Below is a small trained network, with its code and all its weights. Each question gives an input and a class and asks what happens when units are switched off, that is, made to give their printed mean instead of their output.

import numpy as np


def w(rows, s, z=0):
    codes = np.array(rows[::2]) - 128.0
    scale = np.full(codes.shape[1], s)
    scale[-1] = z or s
    return codes * scale


def f(y):
    return y / 2 * (1 + np.tanh(0.7978845608 * (y + 0.044715 * y**3)))


def log_softmax(a):
    a = a - a.max(-1, keepdims=True)
    return a - np.log(np.exp(a).sum(-1, keepdims=True))


def net(x, mask):
    res = np.array(x, float).reshape(1, 3) / 4 @ E
    y = f(res @ A[0][:, :-1].T + A[0][:, -1])
    res = res + np.where(mask, y, B[0][:, -1]) @ B[0][:, :-1]
    return log_softmax(res[-1] @ U[:, :-1].T + U[:, -1])


A, B = {}, {}
E = w([
[205,43,50,26,142,140,179],'x0',
[202,76,207,154,197,32,116],'x1',
[117,147,223,2,162,181,53],'x2',
],0.0073)
A[0] = w([
[49,214,193,188,122,99,71,47],'n0',
[63,205,176,232,156,124,50,41],'n1',
[184,69,53,69,181,161,152,55],'n2',
[163,67,195,143,216,34,137,57],'n3',
[54,179,79,83,67,244,150,2],'n4',
[143,99,21,252,85,47,207,68],'n5',
[206,87,81,45,128,134,176,9],'n6',
[170,75,80,49,153,142,179,68],'n7',
[186,106,194,137,194,30,152,101],'n8',
[215,79,193,171,210,56,115,65],'n9',
[71,185,54,125,67,243,175,59],'n10',
[144,144,192,11,170,179,40,24],'n11',
[186,100,179,131,203,2,86,53],'n12',
[102,139,204,33,173,184,55,75],'n13',
[172,64,90,45,125,138,194,112],'n14',
[182,64,74,61,165,141,163,49],'n15',
],0.0061,0.0021)
B[0] = w([
[219,224,134,197,96,92,88,202],'n0',
[191,238,152,189,106,126,101,206],'n1',
[187,194,145,182,108,113,100,204],'n2',
[80,219,56,78,65,194,141,204],'n3',
[61,196,76,90,60,195,133,215],'n4',
[137,112,252,92,229,249,255,254],'n5',
[185,214,147,178,95,115,106,199],'n6',
[189,208,154,200,100,84,85,202],'n7',
[68,202,72,66,84,172,122,203],'n8',
[80,191,81,81,68,198,133,212],'n9',
[91,177,79,86,91,196,135,221],'n10',
[145,138,209,137,169,213,207,233],'n11',
[84,209,65,81,68,196,139,208],'n12',
[134,122,211,129,187,211,213,231],'n13',
[172,204,149,185,127,107,83,216],'n14',
[167,206,150,191,99,116,97,200],'n15',
],0.0074,0.0057)
U = w([
[133,122,197,119,187,165,247,109],'0',
[75,154,36,63,60,151,115,116],'1',
[186,161,142,223,103,102,48,117],'2',
[117,73,114,110,169,108,107,252],'3',
[119,66,103,118,150,108,78,87],'4',
[119,76,112,104,155,64,97,89],'5',
[120,69,115,114,121,89,96,97],'6',
[113,69,116,127,118,77,116,102],'7',
],0.011,0.017)

Each question gives the input, the list of numbers given to net, and the class t.
The units are the neurons (one row each of A and B). Each row of codes is followed by its name. A weight is (code - 128) times the scale printed after its matrix; where a second scale follows, it is the last column's (A, B and U).
mask holds one flag per neuron, in row order. A switched-off neuron (its flag False) gives its mean, the last column of its row in B, instead of its output. The means were averaged over made-up inputs and are rounded, as every weight is.
A unit's drop is (log p(t) with every unit on - log p(t) with that unit switched off) / (log p(t) with every unit on - log p(t) with every unit switched off).
unit that matters most: the unit with the biggest drop
top k neurons: the k neurons with the biggest drops, biggest first
drop when u is switched off: that unit's drop, to one decimal
input [-2,7,-7], class 0: top 3 neurons => n5; n4; n10
input [0,-1,-8], class 0: unit that matters most => n5
input [8,0,-7], class 2: top 2 neurons => n7; n14
input [-2,3,-2], class 3: top 2 neurons => n4; n10
input [8,3,-7], class 2: top 3 neurons => n7; n14; n15
input [0,-6,7], class 0: top 2 neurons => n13; n11
input [-5,-5,5], class 0: top 2 neurons => n13; n11
input [-2,6,-7], class 0: drop when n2 is switched off => 0.0
input [0,2,2], class 3: drop when n5 is switched off => 0.4
input [-7,8,-2], class 1: drop when n3 is switched off => 0.1
input [8,7,4], class 2: drop when n8 is switched off => -0.1
